Below is a small trained network, with its code and all its weights. Each question gives an input and a class and asks what happens when units are switched off, that is, made to give their printed mean instead of their output.

import numpy as np


def w(rows, s, z=0):
    codes = np.array(rows[::2]) - 128.0
    scale = np.full(codes.shape[1], s)
    scale[-1] = z or s
    return codes * scale


def norm(h):
    return h / np.sqrt((h * h).mean(-1, keepdims=True) + 1e-5)


def f(y):
    return np.maximum(y, 0)


def log_softmax(a):
    a = a - a.max(-1, keepdims=True)
    return a - np.log(np.exp(a).sum(-1, keepdims=True))


def net(x, mask):
    res = np.array(x, float).reshape(1, 3) / 4 @ E
    u = 0
    for l in range(2):
        y = f(norm(res) @ A[l][:, :-1].T + A[l][:, -1])
        res = res + np.where(mask[u : u + 11], y, B[l][:, -1]) @ B[l][:, :-1]
        u += 11
    return log_softmax(norm(res)[-1] @ U[:, :-1].T + U[:, -1])


A, B = {}, {}
E = w([
[103,135,2,127,106,163,147,108,130,210,40],'x0',
[124,93,129,137,199,14,151,99,115,168,41],'x1',
[133,179,108,140,150,85,136,85,91,226,252],'x2',
],0.0069)
A[0] = w([
[135,38,159,189,240,11,178,68,82,108,1,69],'0.n0',
[196,156,135,104,85,181,153,155,92,170,2,4],'0.n1',
[32,155,144,148,206,49,157,101,91,190,159,67],'0.n2',
[89,108,8,92,131,169,126,95,127,218,86,162],'0.n3',
[89,78,27,163,92,189,123,162,196,138,20,86],'0.n4',
[124,147,144,142,151,119,113,78,119,131,164,41],'0.n5',
[172,128,190,162,215,40,138,100,137,231,72,26],'0.n6',
[87,56,145,165,173,53,97,144,147,121,55,65],'0.n7',
[156,213,126,175,146,150,143,139,73,219,228,63],'0.n8',
[187,140,210,107,159,93,34,147,172,73,98,86],'0.n9',
[151,40,171,137,82,137,88,161,204,74,63,165],'0.n10',
],0.0052,0.0026)
B[0] = w([
[64,147,152,65,186,160,248,180,177,145,153,255],'0.n0',
[192,97,222,78,104,126,140,141,173,131,107,165],'0.n1',
[164,62,117,142,56,120,86,160,73,105,157,204],'0.n2',
[80,193,40,209,158,90,111,170,179,134,71,223],'0.n3',
[140,14,228,64,29,118,54,91,165,158,122,216],'0.n4',
[185,104,136,84,108,133,127,141,166,121,72,150],'0.n5',
[199,109,123,180,86,94,2,134,51,99,130,208],'0.n6',
[86,195,159,58,146,202,199,94,126,156,137,191],'0.n7',
[109,155,175,95,142,174,230,44,200,109,94,224],'0.n8',
[105,145,34,117,142,133,208,165,81,111,165,197],'0.n9',
[97,250,71,178,202,166,104,113,99,21,206,224],'0.n10',
],0.0057,0.0069)
A[1] = w([
[94,175,79,170,112,118,115,94,99,188,123,63],'1.n0',
[141,151,106,213,140,161,113,83,116,55,162,21],'1.n1',
[137,185,26,172,123,121,160,124,126,171,137,90],'1.n2',
[199,85,83,162,129,1,77,131,40,166,136,155],'1.n3',
[156,140,172,93,139,113,139,108,149,156,155,68],'1.n4',
[176,128,185,83,96,113,129,121,107,165,160,51],'1.n5',
[161,69,157,124,161,105,93,127,82,140,139,2],'1.n6',
[108,124,120,127,106,131,182,124,197,174,163,150],'1.n7',
[172,82,134,150,66,166,31,90,133,165,130,15],'1.n8',
[143,109,172,136,108,115,135,133,108,145,176,80],'1.n9',
[99,155,149,77,109,181,95,153,130,96,102,135],'1.n10',
],0.0096,0.0032)
B[1] = w([
[169,164,151,150,229,148,174,144,128,124,186,202],'1.n0',
[152,160,82,85,116,86,74,157,111,131,60,204],'1.n1',
[139,174,114,174,189,170,73,157,146,129,177,223],'1.n2',
[104,1,70,191,98,33,135,195,46,159,163,238],'1.n3',
[159,88,117,86,58,173,138,146,126,119,127,183],'1.n4',
[116,109,202,51,73,143,134,82,109,133,78,187],'1.n5',
[76,147,134,91,105,122,162,97,65,159,124,155],'1.n6',
[166,145,172,112,154,104,109,110,180,107,79,228],'1.n7',
[76,74,178,144,111,225,146,72,85,104,195,172],'1.n8',
[125,142,123,104,88,109,164,56,125,157,44,184],'1.n9',
[144,105,88,194,125,61,111,122,93,191,141,254],'1.n10',
],0.0088,0.0064)
U = w([
[153,212,50,139,91,100,8,193,67,47,144,245],'0',
[213,168,201,39,37,155,136,54,146,114,133,157],'1',
[79,163,147,81,223,127,230,181,82,42,152,29],'2',
[106,54,155,99,54,48,173,115,22,175,147,106],'3',
[100,40,131,193,27,202,35,86,149,124,123,164],'4',
[161,240,133,170,201,198,91,93,206,169,165,191],'5',
[68,87,146,101,149,84,144,156,228,176,3,74],'6',
[151,87,60,230,197,73,110,208,100,191,177,59],'7',
],0.013,0.0012)

Each question gives the input, the list of numbers given to net, and the class t.
The units are the neurons (one row each of A and B). Each row of codes is followed by its name. A weight is (code - 128) times the scale printed after its matrix; where a second scale follows, it is the last column's (A, B and U).
mask holds one flag per neuron, layer by layer. A switched-off neuron (its flag False) gives its mean, the last column of its row in B, instead of its output. The means were averaged over made-up inputs and are rounded, as every weight is.
A unit's drop is (log p(t) with every unit on - log p(t) with that unit switched off) / (log p(t) with every unit on - log p(t) with every unit switched off).
The circuit of an input: a set's keep is (log p(t) with only the set's units on - log p(t) with every unit switched off) / (log p(t) with every unit on - log p(t) with every unit switched off). Starting from the 12 units with the biggest drops (on a tie, the unit counted first), units are removed one at a time, each time the one whose removal leaves the highest keep (on an exact tie, the one counted first), for as long as the keep stays at least 0.8.
units of the circuit, in order: the units of the circuit, biggest drop first
most important unit: the unit with the biggest drop
top k neurons: the k neurons with the biggest drops, biggest first
top k neurons in layer l: the k neurons of layer l with the biggest drops, biggest first
drop of u: that unit's drop, to one decimal
input [-8,-6,1], class 1: units of the circuit, in order => [1.n3; 1.n9]
input [-8,-2,1], class 1: most important unit => 0.n3
input [4,1,-1], class 6: units of the circuit, in order => [0.n3; 0.n4]
input [-2,-8,1], class 1: units of the circuit, in order => [1.n3; 1.n2]
input [0,8,-1], class 2: top 2 neurons in layer 0 => [0.n0; 0.n7]
input [0,2,-3], class 2: top 2 neurons => [0.n10; 0.n0]
input [-1,2,1], class 3: top 2 neurons => [0.n6; 0.n2]
input [0,4,5], class 3: top 2 neurons in layer 1 => [1.n5; 1.n6]
input [-7,2,8], class 3: top 2 neurons => [1.n3; 0.n0]
input [4,4,0], class 6: top 3 neurons => [0.n0; 0.n4; 0.n10]
input [1,-2,6], class 5: top 2 neurons => [0.n4; 0.n8]
input [1,0,4], class 5: top 2 neurons => [0.n8; 0.n4]
input [7,-3,-1], class 4: top 2 neurons => [0.n4; 1.n8]
input [3,-3,0], class 4: units of the circuit, in order => [0.n4]
input [7,0,0], class 4: top 4 neurons => [0.n4; 0.n0; 1.n8; 0.n10]
input [5,0,-1], class 4: top 3 neurons in layer 0 => [0.n4; 0.n0; 0.n8]
input [0,1,0], class 2: top 3 neurons => [0.n0; 0.n4; 1.n3]
input [1,-1,-5], class 4: top 3 neurons in layer 0 => [0.n4; 0.n1; 0.n3]
input [2,-5,1], class 5: drop of 1.n3 => 0.1
input [-1,6,3], class 3: top neuron => [0.n6]
input [4,-2,-5], class 4: drop of 0.n4 => 4.2
input [8,-2,-3], class 4: drop of 1.n8 => 0.5
input [-5,2,8], class 3: top 2 neurons => [1.n3; 0.n0]
